[-111 -263  281 -380  372 -214  141   62   -7  178  306  395  269  137
  276 -358  395  659 -289  -55  356   99  256 -189  229 -179  171  148
  461  224 -641 -111  307   17  -50  590  217   25  573  158 -507  237
 -176]	3
[  24 -358  706 -149  115  -94    0  668   95  125 -379  157 -118 -302
  127  180  112 -416  305  208    8  410  298   49  369 -553   90   60
 -434  308  344  263 -143 -592 -149   41 -164  -17  186  232  163  339
   20]	3
[  16 -346  706 -166   50  -73  -70  564   15  150 -376  108  -98 -239
  177  177  147 -460  334   97  -17  401  208  -55  475 -641  134   52
 -340  298  390  245  -53 -551 -149   36 -169    1  123  214  260  337
   33]	11
[-162 -229  232 -425  347 -187   85  -77  -79  166  326  263  123  176
  227 -291  442  751 -282  -17  401   82  225  -55  304 -177  136  107
  351  205 -563 -182  241  102  -95  533  207  113  510  211 -449  136
 -251]	8
[ -12  -93  236 -407 -135   77  -33 -319 -170  305   55  -59  163   39
  565  -97  -40   20  373 -319  351 -378 -468  -94  448  -96 -179  -20
 -363  -72 -409  225  406  449 -517   53 -226  -37 -393 -154  -46 -211
   26]	10
[ -90 -104  127 -503 -134  132  -46 -362 -251  125   19  222   86 -106
  400    2  113  362   85 -285  336 -517 -577 -122  433 -156 -155   84
  -27  166 -319  281  151  305 -472   26 -323   70 -407 -231 -146  -31
  -37]	11
[  77 -171  550 -291   52    4 -253  400  154  122  -24   19    6 -153
   46  170  178 -492  324  172 -129  366   21 -139  352 -492   97    3
 -239  187  480  335 -305 -368  -28   45 -203   25  -89  246  172  408
 -120]	5
[  10 -346  660 -154  111  -49  -63  653   72  125 -307  192 -134 -225
  164  132  139 -537  362  120   -3  376  311  -82  447 -543  141   75
 -328  301  300  244 -110 -497 -151   77 -196  -55  120  202  151  266
   53]	11
[ -10  -63  268 -373 -188   94  -94 -375 -167  297  -44   35  165   13
  564    9   -2  -23  322 -330  292 -412 -449  -31  532 -154 -166   15
 -361  150 -367  230  378  422 -492   88 -234  -67 -384 -155  -28 -224
   59]	6
[  30  -59  259 -441 -167  135  -15 -356 -259  230    1  221  236  -40
  394    0  -25  209   41 -185  320 -475 -471 -119  472 -101  -40    6
  -83  156 -315  330  189  211 -503   14 -317  108 -451 -205 -115   90
  -74]	9
[ -68 -253  237 -211  402 -235   89  -64  118  154  348   97 -115  184
  101 -212  297  673 -327  231  232  291  121 -215  438  -28  166   42
  596  169 -591 -166  315   55  -27  493   20  258   17  117 -289  -33
 -310]	7
[  -4  -40  298 -373 -155   66  -76 -376 -144  327  -19  -25  128   -9
  587    3   46  -13  321 -359  340 -343 -503  -22  483 -134 -145  -12
 -403   44 -291  227  389  385 -454   63 -251  -95 -393 -114  -14 -128
   47]	9
[ -73  -63   -9   81   96 -337 -378 -492 -469   76  143   13 -283   86
   35   -3  183  304  -92 -478  119  -46 -734 -393   83   47  563  245
  -24  568   94  472   71   77 -437  429   76  -77 -288  166  154   72
 -371]	1
[ -70  -73  197 -516 -149   55    4 -415 -250  196  -77  217   84 -106
  486   10  152  308   40 -239  270 -474 -548 -154  488 -191  -72   93
  -86  257 -265  292  217  331 -490   90 -193    4 -426 -249 -147   -4
  -85]	11
[-119  -75  147 -387 -264  122 -278 -536 -108  117  -69  -86 -168  111
  588  128  -57  199  122 -380  171 -626 -687    6  585 -163 -202   30
 -284  245  -17  257  363  563 -444  189 -270  134 -530 -130   54  148
   45]	4
[ -58 -101  172 -313 -235  167 -227 -380 -127   84   -8   38  -53   81
  591   56  -70  177   31 -397  178 -656 -619   21  549 -136 -196  -14
 -298  296  -76  236  315  475 -439  180 -217  181 -436 -194   18  222
   71]	5
[ -31 -119  165 -501 -211   97  -61 -309 -272  110  -27  199  118  -96
  413    6   78  347  132 -222  230 -484 -508  -36  288 -196  -90  -31
  -93  256 -214  295  196  269 -545   56 -362   96 -356 -276  -82   52
  -49]	0
[-169  -96 -134   93  210 -241 -583 -274 -434   61  -83  168 -261  172
  -42   65  302  -77  -10 -540   42 -104 -615 -488  243    0  444  288
  367  482 -168  547   44   82 -188  518 -248  139 -411  -84  125  -73
 -183]	11
[ -59  -97  177 -578 -174  107    6 -317 -195  227  -38  279  166  -82
  383    2  117  242  112 -156  279 -444 -423 -156  481  -98  -86  101
    9   96 -359  325  202  249 -549   87 -251    3 -387 -216 -146   59
  -22]	8
[-168 -212  352 -276  328 -156  -67 -109  217  171  567  -73   61  225
  235 -307  235  863 -366   97  120  185   31 -295  278  -90  153  165
  579  137 -700  -13  268   88  -43  590  204  459  309  185 -159 -319
 -377]	1
[ -84  116   -4   34  201 -255 -395 -314 -434  115   96  314  -17  -49
 -118   -2  206  -71 -159 -457  126  -65 -536 -308  216  288  410  314
  206  501  -73  573  -76 -181 -236  353  -41  114 -269  103 -122    6
 -221]	3
[ -98  136   55  134  179 -267 -434 -312 -325  171   48  357  -57   18
 -120   72   42 -132 -234 -450  118  -37 -506 -284  186  290  431  357
  310  486  -22  624  -88  -92 -227  358  -35  138 -243   99  -96   21
 -238]	3
[  95 -285  666 -225   62 -136   41  338 -110   81 -331 -260  -89 -247
  240  327  308 -619  382  222 -171  217  -27   36  394 -591   57   35
 -313  288  591  222   20 -347 -221   47 -291  -25  -31   66  144  290
  -45]	1
[-165  -60 -139   98  224 -268 -587 -306 -402   95   25  157 -209  118
  -75   62  328   23   -6 -547   37  -76 -618 -493  165   51  437  273
  404  462 -177  567    0   -7 -188  508 -301  229 -410  -24  103 -151
 -186]	1
[-129 -231  226 -380  372 -198   61  -67   45  177  392  320  184  145
  218 -315  421  752 -260  -22  304  114  128 -177  231 -167  156   95
  453  234 -529 -106  244  111    1  594  151  184  403  180 -471  169
 -213]	9
[ -51  -17  308 -396 -108   93  -62 -386 -121  309   48 -127  166  -29
  538  -29   38   78  309 -360  393 -402 -508  -79  459 -150 -123   34
 -325   62 -386  277  382  310 -501   13 -225  -45 -367 -118   28 -124
   89]	5
[ -46 -260  264 -262  493 -284   99    7   60  146  468  140    8  212
  144 -348  399  828 -354   71  286  276   76 -267  480  -10  211   48
  482  161 -692 -120  295  -14  -74  541    6  223    2   81 -296    7
 -230]	9
[-115  -76 -121   79  139 -227 -636 -318 -421  100   14  165 -342  178
  -51   98  246  -31  100 -534   99  -68 -604 -393  197   73  417  256
  383  508 -225  587   25  208 -253  547 -339  243 -411  -73   72 -146
 -229]	2
[-101  -96  147 -548 -179   99   41 -405 -238  124  -58  233  118  -92
  409  -17  127  335   48 -203  274 -541 -523 -132  467 -119    3   48
  -54  252 -318  323  258  213 -545  105 -232   -9 -364 -230  -76  -41
  -52]	7
[-146  130   21   64  178 -260 -422 -380 -382  156   35  249  -70    5
  -87   95  126 -100 -212 -368   89  -20 -503 -312  169  278  411  299
  164  450   -2  531  -46  -59 -220  340  -62   72 -298  168  -89  -32
 -263]	1
[-157 -270  280 -404  360 -207   78  -33  -38  117  333  284  170  144
  216 -336  467  712 -230   26  307  109  182 -145  189 -190  105   76
  453  287 -600 -103  228   92  -36  579  139  114  429  161 -483  162
 -224]	10
[  13 -331  662 -131  138 -118  -17  599   91  110 -393  141  -20 -238
  122  147   44 -433  322  160   -2  383  304  -29  350 -571  168   66
 -382  336  375  274 -142 -583 -171   97 -112  -67  111  288  232  412
   59]	3
[-119 -270  271 -418  382 -135  126   11  -36  236  317  324  199  174
  200 -322  456  755 -233  -28  396  136  302 -145  312 -191  166  128
  401  188 -689 -131  284  102  -49  578  192  120  518  156 -497  123
 -153]	4
[ -60 -275  275 -261  441 -284  167  -10  152  191  409   29 -132  189
  154 -232  304  753 -238  257  240  403  125 -198  391  -31  218   38
  485   27 -638 -156  367   99  -40  477  -16  201   41  129 -315  -85
 -287]	4
[-156  -62 -133    8  205 -256 -509 -329 -468   96   -3  129 -221  145
  -69   30  362   32   25 -529   82  -33 -531 -444  161   25  495  255
  391  432 -218  555   10   34 -257  479 -186  182 -335  -52  114 -110
 -166]	0
[-147 -246  247 -172  432 -265  186   49  174  136  380  138  -30  160
  116 -284  328  742 -328  238  268  317  199 -285  476    1  155  109
  578  116 -677 -171  349  -29  -17  472   51  152   72  154 -316  -59
 -244]	7
[ -27  -69  182 -484 -107   62   74 -360 -226  179  -25  198  194  -95
  379  -57   90  330   18 -232  321 -487 -477 -153  267  -42  -13   34
  -84  209 -360  325  172  260 -560   32 -215   21 -384 -221 -138    9
  -45]	10
[  85 -273  612 -259   53 -102    7  368  -66   63 -277 -195  -95 -200
  257  303  407 -573  275  242 -215  207  -31  -16  377 -605   48  -37
 -217  295  578  184  -84 -416 -203   22 -318   77  -44   83  163  324
  -60]	0
[ -96  151   40   67  140 -212 -423 -308 -307  169   84  371  -43  -61
 -112   90  118 -191 -189 -410   92   14 -504 -328  151  325  438  320
  278  495  -95  597 -104 -150 -241  376 -104   95 -260  127  -96  -58
 -251]	2
[  75 -191  534 -297   32    7 -225  492  204   92  -30  -12   -8 -172
   63  203  149 -477  351  209 -206  513   48  -88  394 -436  137   18
 -137   72  440  336 -294 -414   51   95 -268   45 -138  239  208  412
 -135]	4
[-120 -112 -106   73  186 -226 -603 -300 -447   99   13  101 -214  164
  -56   57  332  -32   54 -526   55  -34 -611 -529  217   -1  417  242
  429  417 -257  598  -15   79 -213  483 -322  256 -456  -47  141 -154
 -230]	0
[ -48 -266  239 -214  459 -280   91   -8  133  120  446  -41 -146  184
  189 -264  350  760 -207  269  214  337   -7 -233  464  -25  119    6
  428  161 -620 -147  389  130    3  507 -115  292  -72  133 -278  -64
 -333]	2
[-101  -71  -92  110  221 -260 -578 -315 -454  118  -87  182 -169  116
  -67   96  322  -94   39 -554   47 -113 -641 -497  164   48  433  254
  363  551 -145  610  -24  -25 -189  490 -251  259 -424  -48   73  -48
 -190]	7
[ -50 -317  291 -193  416 -254  133   92   75  159  374  117  -49  140
  106 -269  383  744 -330  218  248  346  149 -287  467  -53  173   75
  421  140 -688 -124  338   11  -50  435  -29  192   24  127 -268  -13
 -283]	1
[  62 -256  611 -252   98 -157  -64  370  -48   35 -155 -208 -103 -245
  338  268  337 -480  400  122 -111  160  -96  -32  376 -551  -14   47
 -175  293  546  173  -38 -366 -206  128 -292  109  -48  120  146  291
  -41]	3
[ -62 -287  198 -277  480 -262   97   28   57  206  411   96 -108  182
  141 -284  351  813 -295  168  243  358  115 -239  461  -59  227    6
  517  135 -608 -123  310   84  -34  481  -65  212   -5  114 -235  -27
 -234]	4
[ -53  105   54   89  224 -217 -429 -231 -393  246   62  290  -73   10
  -89   69  150  -72 -231 -416  132   65 -424 -294  215  303  462  301
  211  450  -67  556  -79 -144 -246  341 -108   76 -253  113  -73   12
 -286]	3
[ -18  -94  354 -380 -147  104  -54 -234 -146  294  -52   75  175   25
  513  -96   77   24  285 -384  380 -370 -373 -104  570 -112 -203   52
 -350   23 -417  236  357  297 -514   90 -184 -115 -354 -150  -60 -148
   32]	10
[ -13  -70  210 -313 -295  166 -256 -452 -176   74  -13   21 -102   72
  642  134  -87  118   71 -323  133 -645 -562  -48  595 -109 -234    2
 -267  289  -88  233  307  543 -431  240 -229  290 -528 -200   34  174
   79]	0
[ -55  -35  336 -299 -196   89  -48 -318  -70  328  -56   18  188  -38
  531   12  -50  -62  325 -361  347 -384 -407   43  570 -121 -214   62
 -356    1 -318  227  422  329 -460   95 -277  -60 -373 -109  -77 -148
   66]	9
[-212 -151  325 -289  348 -133  -69  -83  234  206  618  -24  129  261
  239 -344  277  861 -445    1  166  211  167 -307  315  -46  230  230
  645  196 -793   59  166   46  -89  544  243  375  361  185 -182 -267
 -291]	8
[ -53 -246  339 -224  401 -310   88  -12   56  107  424  122  -20  210
  203 -282  256  681 -191  132  348  299   82 -236  440  -15  204   57
  429  163 -634  -98  330  172  -71  549    1  237   43  153 -346  -61
 -332]	10
[-140  138   48  103  186 -210 -383 -312 -361  156   72  265   15  -35
 -109   83  148  -96 -256 -474  133    3 -505 -252  215  271  449  364
  265  532  -76  554 -129 -183 -267  327   12   37 -186  116 -110  -33
 -243]	5
[ -81 -123 -118   33  213 -241 -539 -212 -459  153  -70  158 -174  165
  -17   59  317  -18   77 -471    2  -51 -551 -571  195   42  498  276
  299  474 -234  602   60   60 -220  445 -187  233 -375 -113  119  -44
 -169]	6
[  25 -338  732 -133   45 -122  -23  565   91  116 -369   69  -49 -275
  155  199  119 -567  371  176  -84  402  265  -11  404 -595  125   62
 -319  302  383  303 -122 -591 -146   41 -200  -40  104  255  213  336
   -1]	8
[ -21  -96  156 -484 -106   57   41 -387 -223  207   12  158  209  -93
  442  -28   53  335   65 -292  298 -498 -560 -154  346 -132    9   25
 -163  172 -260  311  217  203 -545   29 -275    7 -387 -170  -76   58
  -29]	9
[ -72  -85   55   80   97 -319 -402 -471 -406   31  251    5 -245  129
   77   52  203  249  -29 -447   95   24 -756 -362   94   95  549  229
  -92  609   32  488   98   49 -423  459   31  -36 -268  207  108  104
 -295]	7
[ 144 -203  605 -233   48  -20 -214  451   96  110    9  -43  -34 -163
   74  158  177 -419  331  208 -127  460   46 -116  422 -456   98   -9
 -236  151  487  271 -268 -421  -52   72 -244   62 -200  257  194  460
 -186]	1
[ -16  -61  223 -505 -113   82   -7 -406 -193  157   56  258  197  -44
  465   -2   65  388   69 -327  359 -460 -543 -211  436 -105    7   96
  -96  224 -380  372  170  262 -514   61 -264  122 -412 -161 -139  -23
  -93]	2
[ -65  -51  237 -378 -165  143  -47 -352  -78  343  -72   55  150  -76
  589  -25   13   91  259 -282  336 -478 -509  -47  500 -157 -271   -9
 -397   31 -306  187  397  408 -431   51 -226  -87 -432 -138  -10 -128
   -1]	6
[-142  -75  -81   95  168 -234 -588 -305 -401   83  -16  150 -187  188
  -78  111  337  -20   -9 -481   40  -48 -590 -443  225   46  415  248
  400  509 -277  574   13   59 -153  412 -289  276 -391  -56  126 -203
 -227]	7
[ -29  -46  301 -315 -153  129   24 -351 -173  296  -29 -106  171  -81
  594  -74  -33  -41  345 -412  407 -362 -466   20  427 -175 -144  -33
 -344  -22 -346  223  452  300 -471    8 -279  -56 -398 -140  -32  -47
  140]	11
[ -88  -64   98 -411 -173   88 -226 -519 -178  110   30  -78 -133   95
  654   71  -63  226  126 -316  143 -611 -677  -51  579 -136 -161   -2
 -316  254  -56  246  390  546 -409  221 -240  211 -496 -157   54   94
   -9]	2
[ -41  -68  -17   10  150 -301 -386 -448 -447   98  188   29 -281  123
   55   -5  324  317  -29 -492  149   -2 -763 -447   40   62  600  201
   69  595   11  552   95  133 -404  428  -81  -17 -295  132  136  176
 -285]	2
[ -60  -67  154 -333 -225  135 -209 -552 -210  148   19 -130  -84  126
  607   52 -104  207   51 -334  186 -633 -649  -49  454 -163 -180  -43
 -354  237  -26  264  309  545 -464  120 -191  157 -488 -176   50  202
   30]	10
[-117 -103  112 -387 -197  160 -269 -439 -114  122  -13   15 -121  170
  527   49  -44  247   51 -285  198 -662 -646  -30  578 -152 -195    4
 -358  256  -83  263  341  598 -422  182 -228  187 -449 -146    4  156
   23]	4
[ -48  -70   54  110  123 -320 -472 -428 -443   71  163  101 -298  126
   44   34  158  195 -110 -454  130    6 -698 -372   87   34  525  198
   44  669   63  494   44   56 -385  519  -14   13 -271  171  144  224
 -291]	2
[ -92 -124  -66   85  153 -266 -605 -257 -465  119  -20  187 -226  177
  -32  106  347   42   29 -556   31  -63 -576 -385  191   31  421  216
  284  500 -160  539   36  113 -247  461 -330  267 -442  -63   84  -63
 -255]	6
[ 113 -177  621 -300   69   17 -244  435  110  165    2  -44   29  -85
  106  140  154 -474  374  170 -104  489  111 -133  445 -448   58   -1
 -192   94  449  317 -333 -341   -1   41 -225    0 -117  285  178  386
 -161]	10
[-202 -190  269 -289  294 -161   20   11  290  208  580  -49   95  241
  210 -344  184  899 -444  186   87  303  163 -282  190  -37  221  179
  656   80 -742   -6  225   63  -97  495  245  315  452  133 -201 -297
 -363]	8
[-120  -96 -116   56  223 -260 -592 -331 -441   89   40  109 -323  222
   41   59  327   39   14 -519   30  -15 -604 -539  208  -10  490  237
  270  482 -132  523   42  170 -155  474 -192  211 -380  -25  122  -93
 -189]	11
[-154  -78 -120   42  201 -238 -549 -314 -433  106  -79   89 -190  150
  -63  124  361  -18   17 -489    8  -55 -612 -425  166   39  417  236
  400  456 -153  560   15   -9 -179  445 -313  179 -373  -47  103  -81
 -194]	7
[ -36  -20  273 -313 -183  124  -63 -308 -138  332  -40   -7  122   -9
  529   -9  -74    3  320 -404  405 -462 -422  122  480 -126 -196   10
 -404   32 -325  207  385  429 -523   50 -236  -77 -307 -198  -40 -171
   63]	5
[-116 -273  225 -202  403 -215  159    3  128  147  348   87 -122  184
  154 -298  355  710 -299  142  248  322  128 -199  512  -79  219   90
  472  117 -634 -157  338   51  -43  503   33  126   53  130 -298  -66
 -277]	11
[ -50  -77   55    8   72 -277 -495 -474 -421  100  235  112 -255   53
   53    9  245  179  -42 -538   93    5 -717 -461   38   43  519  239
  118  575   20  510  126  107 -382  459  -36  -15 -288  123   95  137
 -258]	11
[ -83 -266  284 -254  469 -251  115  -82  117  126  551   38  -98  234
  166 -320  265  829 -267  214  321  317   33 -263  484   -8  241   75
  472  133 -702  -81  332  119  -57  487   71  286   50  169 -271  -91
 -269]	9
[-139 -138 -155   92  172 -213 -509 -269 -400  104 -107  288 -240  119
  -64  116  312  -49   44 -544  143  -82 -519 -427  179   31  452  260
  357  532 -264  498   30   82 -235  462 -221  159 -298  -19  115 -133
 -125]	7
[ -54   13  327 -413  -82   -4  -15 -401 -144  303   22 -165  132   34
  604  -42   32   57  337 -287  345 -335 -447   28  517 -107 -121   63
 -371   40 -377  233  518  340 -481   54 -202 -116 -303 -150  -60 -219
   38]	3
[ -48  -52  254 -482 -146   17   22 -396 -230  221  -29  140  126  -41
  410  -14   80  290  123 -211  286 -427 -594  -85  381 -144  -19   69
  -28  204 -217  354  232  312 -568   28 -294   36 -386 -202 -176  -33
 -113]	11
[ -16 -109  217 -335 -156  186  -84 -259 -129  283   52  173  158  -82
  482  -19  -15   58  229 -370  378 -407 -369  -30  428 -113 -224   18
 -312   10 -495  166  337  329 -476   81 -278  -47 -339 -195  -18 -239
   91]	1
[  74 -256  660 -247   74 -111  -20  395   25  102 -241 -262  -91 -244
  322  341  363 -534  373  257 -255  155 -120  -83  390 -536   -6   34
 -194  250  523  250   -5 -383 -161   45 -382  137  -59   82  246  225
  -51]	0
[  58 -356  706 -119   85  -61  -44  686   84  116 -318  136 -117 -233
   77  153  120 -467  388  270  -27  421  306   14  408 -563  121   34
 -392  306  320  242 -133 -558 -157   88 -201   18  119  172  151  269
  -42]	1
[-138 -254  221 -411  358 -216  125  -52 -100  127  291  302  153  171
  252 -323  415  796 -241  -13  381  114  222  -69  287 -196  181   89
  391  225 -576 -173  245  112  -74  553  222  127  469  165 -451  126
 -282]	8
[  40 -260  596 -236   76 -147    7  363  -50   83 -315 -263 -136 -233
  325  326  376 -604  401  136 -131  157  -18   43  492 -583   35   55
 -304  271  554  181  -50 -383 -203   79 -315   -8  -45  125  172  307
  -43]	8
[-110 -133 -123   85  236 -229 -550 -213 -488   55  -47  296 -115   93
  -67   41  375  -15  -43 -535   23 -110 -528 -546  223   -4  418  280
  378  553 -218  554    3  -18 -163  520 -240  211 -386  -97   68  -30
 -148]	1
[  38 -322  656 -148   60 -125  -39  646  104  125 -342  186  -90 -277
  168  133  109 -458  398   97  -27  428  238  -99  439 -526  210   79
 -401  286  361  313 -161 -531 -127  129  -90  -63   88  218  243  323
   16]	9
[ -66 -256  335 -231  408 -296  120   11   71  171  449   67 -108  218
  151 -306  302  736 -211  206  345  308  122 -252  444    7  193   69
  413  133 -669  -92  356  152 -108  427   23  285   71  138 -335 -104
 -321]	10
[  84 -288  629 -271   58  -65  -34  365  -95    4 -201 -178 -119 -220
  270  315  414 -520  358  241 -192  126  -26   32  473 -623  -33   -3
 -295  336  528  154 -135 -394 -190  108 -299   75  -91   91  212  326
  -52]	0
[-133 -289  227 -347  393 -242  157   20   43  103  271  253  191  116
  280 -345  387  763 -277   27  283  157  212 -207  229 -205  155  118
  500  255 -581 -164  317   95    4  622  219   79  466  182 -425  120
 -213]	3
[  -7  -46  283 -324 -167  119  -76 -316 -163  301   33  -63  243   16
  592  -28  -55   14  398 -386  380 -428 -482  -26  472 -121 -218   20
 -401  -13 -377  244  411  445 -473    9 -250  -18 -441 -147  -20  -71
   72]	6
[-122  -38  277 -323 -178  108  -10 -321  -57  285  -81  -51  170  -52
  552  -11   -3  -99  365 -343  364 -388 -442   61  435 -162 -227   32
 -380  -56 -357  237  421  360 -438   47 -290 -181 -325 -154  -74 -200
  107]	9
[  83 -166  543 -274   -2  -12 -217  516  186   78  -14  -58  -52 -159
   83  233  205 -439  354  280 -238  587   64  -22  330 -433   83  -32
 -251   50  588  235 -282 -469  -14  -16 -297  -23 -150  252  185  503
 -203]	0
[-112  -85   -3   24   56 -235 -461 -392 -491   21  188  124 -314   69
    7  -10  280  302  -54 -409  179 -102 -723 -394  126   88  433  249
  -43  586   34  471   75  165 -460  475   25  -45 -331  115   97  156
 -310]	1
